Here is a tiny trained network, its code and every weight. The questions are about switching its units off for an input and a class, where a switched-off unit gives its printed mean instead of its output.

import numpy as np


def w(rows, s, z=0):
    codes = np.array(rows[::2]) - 128.0
    scale = np.full(codes.shape[1], s)
    scale[-1] = z or s
    return codes * scale


def f(y):
    return np.maximum(y, 0)


def log_softmax(a):
    a = a - a.max(-1, keepdims=True)
    return a - np.log(np.exp(a).sum(-1, keepdims=True))


def net(x, mask):
    res = np.array(x, float).reshape(1, 5) / 4 @ E
    y = f(res @ A[0][:, :-1].T + A[0][:, -1])
    res = res + np.where(mask, y, B[0][:, -1]) @ B[0][:, :-1]
    return log_softmax(res[-1] @ U[:, :-1].T + U[:, -1])


A, B = {}, {}
E = w([
[129,130,130,128],'x0',
[1,141,123,181],'x1',
[130,129,125,126],'x2',
[97,137,228,12],'x3',
[132,66,189,212],'x4',
],0.0099)
A[0] = w([
[59,116,114,132,25],'n0',
[183,137,20,225,3],'n1',
[12,158,141,129,196],'n2',
[125,193,115,200,100],'n3',
[220,157,147,113,50],'n4',
[49,131,114,181,54],'n5',
[141,21,209,236,109],'n6',
[223,121,185,153,85],'n7',
[126,196,73,103,251],'n8',
],0.011,0.0064)
B[0] = w([
[203,254,68,46,155],'n0',
[143,154,208,8,239],'n1',
[234,120,106,100,254],'n2',
[171,76,228,29,183],'n3',
[148,216,31,69,181],'n4',
[202,170,33,91,192],'n5',
[41,94,84,60,254],'n6',
[143,136,53,97,189],'n7',
[11,13,133,152,239],'n8',
],0.0087,0.0094)
U = w([
[167,182,36,137,57],'0',
[144,88,114,148,251],'1',
[141,138,197,105,108],'2',
[123,104,105,149,226],'3',
[70,87,68,136,25],'4',
[131,88,137,194,122],'5',
[102,179,147,249,72],'6',
],0.019,0.012)

Each question gives the input, the list of numbers given to net, and the class t.
The units are the neurons (one row each of A and B). Each row of codes is followed by its name. A weight is (code - 128) times the scale printed after its matrix; where a second scale follows, it is the last column's (A, B and U).
mask holds one flag per neuron, in row order. A switched-off neuron (its flag False) gives its mean, the last column of its row in B, instead of its output. The means were averaged over made-up inputs and are rounded, as every weight is.
A unit's drop is (log p(t) with every unit on - log p(t) with that unit switched off) / (log p(t) with every unit on - log p(t) with every unit switched off).
The circuit of an input: a set's keep is (log p(t) with only the set's units on - log p(t) with every unit switched off) / (log p(t) with every unit on - log p(t) with every unit switched off). Starting from all 9 units, units are removed one at a time, each time the one whose removal leaves the highest keep (on an exact tie, the one counted first), for as long as the keep stays at least 0.8.
circuit, biggest first: the units of the circuit, biggest drop first
unit that matters most: the unit with the biggest drop
top k neurons: the k neurons with the biggest drops, biggest first
drop when u is switched off: that unit's drop, to one decimal
input [-4,-4,-3,-6,0], class 2: top neuron	n1
input [6,2,4,-7,-7], class 2: circuit, biggest first	n1; n3
input [-3,-3,-3,-1,5], class 4: circuit, biggest first	n6; n2
input [8,1,-6,7,-7], class 1: top 2 neurons	n1; n8
input [-4,-8,-4,5,5], class 0: circuit, biggest first	n4; n7
input [-4,8,5,2,6], class 0: circuit, biggest first	n5; n0
input [-7,-1,3,7,-5], class 1: top 3 neurons	n1; n3; n8
input [-1,3,4,-6,3], class 2: circuit, biggest first	n1; n3
input [0,2,-7,-6,-7], class 3: circuit, biggest first	n8; n6
input [-2,-3,-4,3,2], class 3: top 2 neurons	n1; n3
input [7,5,2,3,-5], class 1: top 3 neurons	n2; n6; n8
input [6,-4,1,-3,7], class 4: top 3 neurons	n6; n2; n7
input [8,2,8,-5,-4], class 1: top 2 neurons	n6; n8
input [1,4,4,-1,2], class 0: top 3 neurons	n8; n5; n2
input [-3,-1,-1,-1,-6], class 4: circuit, biggest first	n8
input [7,-3,-5,-8,8], class 2: top 3 neurons	n1; n3; n8
input [-5,8,3,-1,-4], class 0: top 3 neurons	n5; n0; n2
input [7,1,0,5,-1], class 1: top 2 neurons	n1; n3
input [4,-5,5,-2,-7], class 4: top 2 neurons	n8; n2
input [-2,-7,4,4,2], class 0: unit that matters most	n4
input [6,5,0,6,-5], class 1: circuit, biggest first	n1; n2; n8
input [7,-7,-5,4,-8], class 4: top 2 neurons	n8; n2
input [-8,4,6,6,-7], class 1: drop when n2 is switched off	0.6
input [5,6,-4,-4,1], class 0: drop when n2 is switched off	0.2
input [3,-3,-8,-5,-3], class 3: drop when n2 is switched off	0.2
